Below is a small trained network, with its code and all its weights. Each question gives an input and a class and asks what happens when units are switched off, that is, made to give their printed mean instead of their output.

import numpy as np


def w(rows, s, z=0):
    codes = np.array(rows[::2]) - 128.0
    scale = np.full(codes.shape[1], s)
    scale[-1] = z or s
    return codes * scale


def f(y):
    return y / 2 * (1 + np.tanh(0.7978845608 * (y + 0.044715 * y**3)))


def log_softmax(a):
    a = a - a.max(-1, keepdims=True)
    return a - np.log(np.exp(a).sum(-1, keepdims=True))


def net(x, mask):
    res = np.array(x, float).reshape(1, 7) / 4 @ E
    y = f(res @ A[0][:, :-1].T + A[0][:, -1])
    res = res + np.where(mask, y, B[0][:, -1]) @ B[0][:, :-1]
    return log_softmax(res[-1] @ U[:, :-1].T + U[:, -1])


A, B = {}, {}
E = w([
[128,129,134,126,130,133],'x0',
[81,98,182,209,183,185],'x1',
[96,2,128,176,64,51],'x2',
[161,116,89,145,117,140],'x3',
[199,127,153,138,231,60],'x4',
[124,126,125,130,126,126],'x5',
[129,129,131,126,130,130],'x6',
],0.0082)
A[0] = w([
[141,225,116,132,141,164,60],'N1',
[155,56,73,114,131,125,45],'N2',
[122,105,154,82,181,92,24],'N3',
[41,193,140,86,2,161,49],'N4',
[121,74,144,118,81,100,53],'N5',
[166,125,149,116,147,137,19],'N6',
[90,95,112,187,211,192,52],'N7',
[156,57,188,134,93,78,62],'N8',
[177,157,120,128,177,228,254],'N9',
[132,188,187,150,192,204,134],'N10',
[81,47,148,99,125,88,26],'N11',
[86,94,95,114,131,111,9],'N12',
[138,134,29,33,113,86,48],'N13',
[79,138,234,78,125,107,188],'N14',
[138,148,70,18,85,47,176],'N15',
[100,108,126,106,43,178,201],'N16',
[147,95,140,211,112,137,66],'N17',
[198,138,182,111,141,24,62],'N18',
[179,157,147,176,164,57,45],'N19',
],0.0089,0.0066)
B[0] = w([
[117,204,100,78,47,96,165],'N1',
[122,159,115,55,77,206,127],'N2',
[156,149,170,189,61,252,123],'N3',
[236,182,163,222,140,180,184],'N4',
[150,216,110,142,71,148,145],'N5',
[146,212,202,93,48,204,115],'N6',
[50,151,185,129,107,207,160],'N7',
[120,232,78,93,1,65,162],'N8',
[116,86,80,135,99,85,254],'N9',
[111,151,128,93,143,113,210],'N10',
[116,239,105,87,85,131,148],'N11',
[125,211,224,95,58,185,116],'N12',
[60,94,174,111,78,191,164],'N13',
[134,53,89,58,130,84,177],'N14',
[14,62,132,127,193,131,222],'N15',
[197,111,148,190,177,91,208],'N16',
[75,125,72,53,108,155,144],'N17',
[161,177,207,205,176,179,165],'N18',
[249,164,240,167,82,219,149],'N19',
],0.009,0.0084)
U = w([
[227,194,241,187,126,195,35],'0',
[105,248,91,24,2,75,20],'1',
[114,103,112,130,150,36,253],'2',
[35,73,181,94,130,167,116],'3',
[143,76,108,102,140,77,236],'4',
[150,94,112,119,148,27,191],'5',
[137,100,108,133,153,26,160],'6',
],0.01,0.0063)

Each question gives the input, the list of numbers given to net, and the class t.
The units are the neurons (one row each of A and B). Each row of codes is followed by its name. A weight is (code - 128) times the scale printed after its matrix; where a second scale follows, it is the last column's (A, B and U).
mask holds one flag per neuron, in row order. A switched-off neuron (its flag False) gives its mean, the last column of its row in B, instead of its output. The means were averaged over made-up inputs and are rounded, as every weight is.
A unit's drop is (log p(t) with every unit on - log p(t) with that unit switched off) / (log p(t) with every unit on - log p(t) with every unit switched off).
The circuit of an input: a set's keep is (log p(t) with only the set's units on - log p(t) with every unit switched off) / (log p(t) with every unit on - log p(t) with every unit switched off). Starting from the 12 units with the biggest drops (on a tie, the unit counted first), units are removed one at a time, each time the one whose removal leaves the highest keep (on an exact tie, the one counted first), for as long as the keep stays at least 0.8.
circuit, biggest first: the units of the circuit, biggest drop first
unit that matters most: the unit with the biggest drop
top k neurons: the k neurons with the biggest drops, biggest first
drop of u: that unit's drop, to one decimal
input [-8,-8,2,-2,-6,-2,5], class 3: top neuron => N15
input [0,-2,3,-4,7,-2,-6], class 0: circuit, biggest first => N18, N19
input [1,-7,-6,-7,4,-5,6], class 3: circuit, biggest first => N15, N13
input [-4,8,-6,8,7,7,-7], class 3: circuit, biggest first => N7, N4
input [2,-5,8,-4,-6,-6,7], class 1: top 3 neurons => N8, N11, N5
input [4,7,5,1,8,5,4], class 0: top 2 neurons => N19, N15
input [2,-8,-7,7,5,1,-3], class 3: circuit, biggest first => N15, N13
input [4,0,6,-2,-1,-3,-6], class 1: top 4 neurons => N8, N11, N5, N15
input [-6,-7,-6,7,-2,0,0], class 3: top 3 neurons => N15, N13, N8
input [-2,-8,3,4,-2,0,7], class 3: circuit, biggest first => N13, N15
input [5,5,-7,4,-4,7,1], class 1: top 3 neurons => N1, N15, N10
input [-7,-6,-3,2,8,0,-1], class 0: top 2 neurons => N18, N19
input [-4,8,3,6,6,-1,-5], class 3: top 4 neurons => N7, N17, N16, N4
input [1,4,-8,-5,-1,4,-5], class 1: unit that matters most => N1
input [-4,-1,-7,7,6,-5,6], class 1: top 2 neurons => N1, N16
input [-6,7,1,1,5,6,2], class 3: top 2 neurons => N7, N16
input [7,-3,5,6,7,-6,-7], class 0: top 3 neurons => N18, N19, N9
input [-3,-4,-4,5,-6,0,0], class 0: top 2 neurons => N4, N14
input [3,1,7,-3,8,-8,4], class 0: top 2 neurons => N18, N19
input [0,3,-8,-6,-3,7,-6], class 1: unit that matters most => N1
input [-2,-1,3,7,7,7,6], class 0: circuit, biggest first => N19, N18
input [-2,0,8,7,-7,3,-4], class 1: drop of N6 => 0.0
input [-4,-7,-4,-3,3,-5,4], class 3: drop of N16 => 0.1
input [-2,-7,-6,-1,-4,2,-4], class 3: drop of N13 => 0.5
